Below are the code and all the weights of a small trained network. Each question names an input and a target symbol and asks about switching units off, where a switched-off unit gives its printed mean instead of its output.

import numpy as np


def w(rows, s, z=0):
    codes = np.array(rows[::2]) - 128.0
    scale = np.full(codes.shape[1], s)
    scale[-1] = z or s
    return codes * scale


def f(y):
    return y / 2 * (1 + np.tanh(0.7978845608 * (y + 0.044715 * y**3)))


def softmax(a):
    e = np.exp(a - a.max(-1, keepdims=True))
    return e / e.sum(-1, keepdims=True)


def log_softmax(a):
    a = a - a.max(-1, keepdims=True)
    return a - np.log(np.exp(a).sum(-1, keepdims=True))


def net(x, mask):
    ids = ['ΛΞΠΣΦΩαγδηθτ'.index(c) for c in x.split()]
    T = len(ids)
    res = E[ids] + P[:T]
    u = 0
    for l in range(2):
        q, k, v = (res @ M[l].T for M in (Q, K, V))
        z = softmax(np.where(np.tri(T) > 0, q @ k.T / 2**0.5, -1e9)) @ v
        res = res + np.where(mask[u], z, O[l][:, -1]) @ O[l][:, :-1]
        u += 1
        y = f(res @ A[l][:, :-1].T + A[l][:, -1])
        res = res + np.where(mask[u : u + 8], y, B[l][:, -1]) @ B[l][:, :-1]
        u += 8
    return log_softmax(res[-1] @ U[:, :-1].T + U[:, -1])


Q, K, V, O, A, B = {}, {}, {}, {}, {}, {}
E = w([
[115,77,164,147,114,79,114,145,150,57],'Λ',
[214,107,149,99,145,91,81,213,170,107],'Ξ',
[163,99,237,82,108,123,112,163,116,206],'Π',
[55,70,165,112,212,104,114,90,155,152],'Σ',
[158,148,98,125,95,76,94,167,165,45],'Φ',
[123,159,171,128,1,96,127,92,109,119],'Ω',
[173,110,58,80,131,101,47,145,153,121],'α',
[212,86,58,202,110,121,204,69,41,191],'γ',
[57,173,97,124,164,74,120,94,171,82],'δ',
[84,201,110,87,73,108,113,74,126,148],'η',
[81,148,137,82,207,120,103,90,148,177],'θ',
[42,129,155,131,85,79,135,73,135,93],'τ',
],0.017)
P = w([
[108,105,109,17,137,189,147,173,90,106],'0',
[138,114,134,153,135,131,127,82,177,138],'1',
[116,122,159,99,177,153,49,48,127,77],'2',
[134,115,160,142,145,137,69,54,198,115],'3',
[102,130,127,106,165,147,126,149,6,78],'4',
[127,89,104,212,109,140,163,152,188,197],'5',
[111,96,90,158,125,145,179,210,80,143],'6',
[139,112,155,147,137,97,89,74,196,145],'7',
[100,126,136,82,179,141,120,139,29,71],'8',
[92,135,173,92,148,122,71,86,94,90],'9',
],0.016)
Q[0] = w([
[100,119,92,79,150,125,209,195,1,103],'L0H1',
[169,150,209,56,157,31,19,33,76,65],'L0H1',
],0.013)
K[0] = w([
[122,124,118,177,106,71,121,134,199,186],'L0H1',
[193,112,61,180,156,142,254,108,64,155],'L0H1',
],0.015)
V[0] = w([
[110,172,151,110,246,198,121,153,141,218],'L0H1',
[86,254,51,106,49,146,76,118,88,205],'L0H1',
],0.0071)
O[0] = w([
[153,122,128,111,74,3,119,151,75,145,5],'L0H1',
[87,141,122,175,67,163,85,209,110,177,89],'L0H1',
],0.013,0.0029)
A[0] = w([
[128,145,228,123,2,179,214,93,103,121,147],'L0N1',
[140,55,101,238,149,116,78,131,114,47,101],'L0N2',
[35,148,177,152,238,49,103,149,147,179,149],'L0N3',
[45,90,130,13,68,96,147,181,184,134,122],'L0N4',
[108,157,128,13,108,167,167,83,102,248,105],'L0N5',
[109,161,13,59,199,111,102,137,145,225,146],'L0N6',
[175,110,155,4,143,85,202,55,191,79,42],'L0N7',
[143,142,89,190,140,65,138,147,62,192,2],'L0N8',
],0.0061,0.0066)
B[0] = w([
[143,92,138,106,231,127,109,193,150,150,186],'L0N1',
[117,198,139,72,126,147,128,104,119,240,192],'L0N2',
[135,199,83,127,51,108,117,123,110,96,224],'L0N3',
[115,184,182,209,148,106,149,57,115,88,191],'L0N4',
[142,68,106,152,146,91,91,149,169,78,176],'L0N5',
[184,111,175,145,83,117,149,190,147,98,184],'L0N6',
[124,176,190,129,2,229,164,159,96,206,254],'L0N7',
[121,109,165,118,243,191,131,149,185,70,132],'L0N8',
],0.0089,0.0044)
Q[1] = w([
[115,176,182,40,157,169,4,112,23,53],'L1H1',
[180,170,174,191,112,127,13,34,177,165],'L1H1',
],0.011)
K[1] = w([
[179,110,55,223,165,127,230,124,89,189],'L1H1',
[106,105,90,79,148,172,169,183,13,72],'L1H1',
],0.011)
V[1] = w([
[2,176,167,184,132,105,199,76,123,111],'L1H1',
[52,29,246,133,173,122,110,107,92,214],'L1H1',
],0.0077)
O[1] = w([
[164,98,212,159,136,147,125,103,63,9,252],'L1H1',
[193,211,75,158,158,159,109,119,69,157,110],'L1H1',
],0.013,0.0026)
A[1] = w([
[57,130,84,126,192,84,80,176,163,175,112],'L1N1',
[75,118,134,106,180,197,91,143,211,113,170],'L1N2',
[123,142,114,130,127,242,123,119,134,164,53],'L1N3',
[159,37,140,134,86,103,120,58,87,149,204],'L1N4',
[156,112,96,58,219,150,143,62,184,93,93],'L1N5',
[112,134,102,106,119,2,95,181,109,140,90],'L1N6',
[139,122,145,210,183,127,131,114,123,66,99],'L1N7',
[79,157,157,71,125,154,96,174,68,138,254],'L1N8',
],0.0098,0.0036)
B[1] = w([
[125,120,128,84,70,169,119,162,32,1,185],'L1N1',
[165,106,26,159,185,118,213,133,39,149,244],'L1N2',
[60,177,201,84,169,74,91,212,135,80,199],'L1N3',
[107,207,69,145,115,105,148,174,148,81,193],'L1N4',
[152,61,194,180,73,114,175,127,170,152,197],'L1N5',
[77,86,252,146,180,172,128,73,75,218,196],'L1N6',
[167,92,85,37,122,118,11,119,143,220,215],'L1N7',
[174,126,99,191,89,107,142,137,228,160,218],'L1N8',
],0.0093,0.011)
U = w([
[141,97,203,126,203,59,122,103,89,147,98],'Λ',
[116,79,153,230,94,208,70,149,137,158,86],'Ξ',
[137,142,121,130,253,109,102,151,105,119,139],'Π',
[123,76,149,85,112,196,126,130,39,151,71],'Σ',
[134,86,135,60,171,28,98,151,140,98,116],'Φ',
[166,72,135,141,204,165,181,63,149,126,253],'Ω',
[162,137,220,102,186,250,153,96,138,120,116],'α',
[211,129,158,136,113,92,150,121,60,108,34],'γ',
[187,144,141,137,179,176,142,71,82,216,133],'δ',
[189,72,159,109,182,215,78,59,129,138,139],'η',
[135,111,133,35,118,127,148,131,177,207,115],'θ',
[152,114,136,112,168,138,126,115,110,148,109],'τ',
],0.0046,0.0053)

Each question gives the input, a string of symbols that net reads in full, and the target symbol t.
The units are the heads (2 rows each of Q, K, V and O) and the neurons (one row each of A and B). Each row of codes is followed by its name. A weight is (code - 128) times the scale printed after its matrix; where a second scale follows, it is the last column's (O, A, B and U).
mask holds one flag per unit, layer by layer, with each layer's heads first. A switched-off unit (its flag False) gives its mean, the last column of its rows in O or B, instead of its output. The means were averaged over made-up inputs and are rounded, as every weight is.
A unit's drop is (log p(t) with every unit on - log p(t) with that unit switched off) / (log p(t) with every unit on - log p(t) with every unit switched off).
most important unit: the unit with the biggest drop
top k neurons: the k neurons with the biggest drops, biggest first
k most important neurons of layer l: the k neurons of layer l with the biggest drops, biggest first
drop when u is switched off: that unit's drop, to one decimal
input Λ Π Φ η Σ Π, target Ω: top 2 neurons => [L0N4; L1N2]
input Ω Σ τ η, target Π: 2 most important neurons of layer 1 => [L1N3; L1N2]
input Φ Φ Λ Σ α Ω, target α: 2 most important neurons of layer 0 => [L0N7; L0N4]
input Λ θ Π Ω α Φ Φ δ δ, target Ω: top neuron => [L1N2]
input Λ Π δ, target α: 2 most important neurons of layer 1 => [L1N3; L1N2]
input τ Σ α θ Π Φ Φ, target Λ: top 3 neurons => [L1N6; L0N3; L0N7]
input Ω Φ η η Σ η Ξ Λ, target γ: top 3 neurons => [L0N7; L0N4; L1N4]
input Λ Φ Φ, target α: top 2 neurons => [L0N7; L1N3]
input θ η η Φ Φ Φ, target Ξ: top 2 neurons => [L0N4; L1N2]
input Σ τ Λ Ω, target γ: 2 most important neurons of layer 0 => [L0N7; L0N4]
input Ω Λ τ τ Λ Ξ Σ, target η: 2 most important neurons of layer 0 => [L0N7; L0N6]
input Φ Φ Φ Φ τ Π Σ η Λ θ, target γ: top 2 neurons => [L0N7; L0N3]
input Ω Ω Λ Φ Σ η Ω α τ Φ, target Π: top 3 neurons => [L1N3; L0N1; L1N2]
input η τ Φ, target Ξ: top 2 neurons => [L0N4; L1N8]
input Φ Σ Λ Σ Φ, target γ: most important unit => L0H1
input Φ Λ θ η τ Φ Σ Φ, target η: 2 most important neurons of layer 0 => [L0N4; L0N7]
input Ω τ θ Ω α α Ξ Φ, target Σ: top 2 neurons => [L1N1; L0N4]
input Φ τ η Ω Λ Π α α η Φ, target Σ: 2 most important neurons of layer 1 => [L1N1; L1N6]
input τ θ Φ Φ α Φ, target Ω: top 2 neurons => [L0N4; L1N2]
input η θ τ Ω, target Ξ: top neuron => [L0N4]
input δ Π η Φ Π Φ Ω τ Σ τ, target Π: 2 most important neurons of layer 1 => [L1N3; L1N2]
input θ Φ Σ Φ Σ, target Ω: 2 most important neurons of layer 1 => [L1N2; L1N5]
input Φ α Φ Λ θ τ Σ η τ η, target γ: drop when L1H1 is switched off => 0.3
input τ δ Φ Φ Φ, target Φ: drop when L0N3 is switched off => 0.2
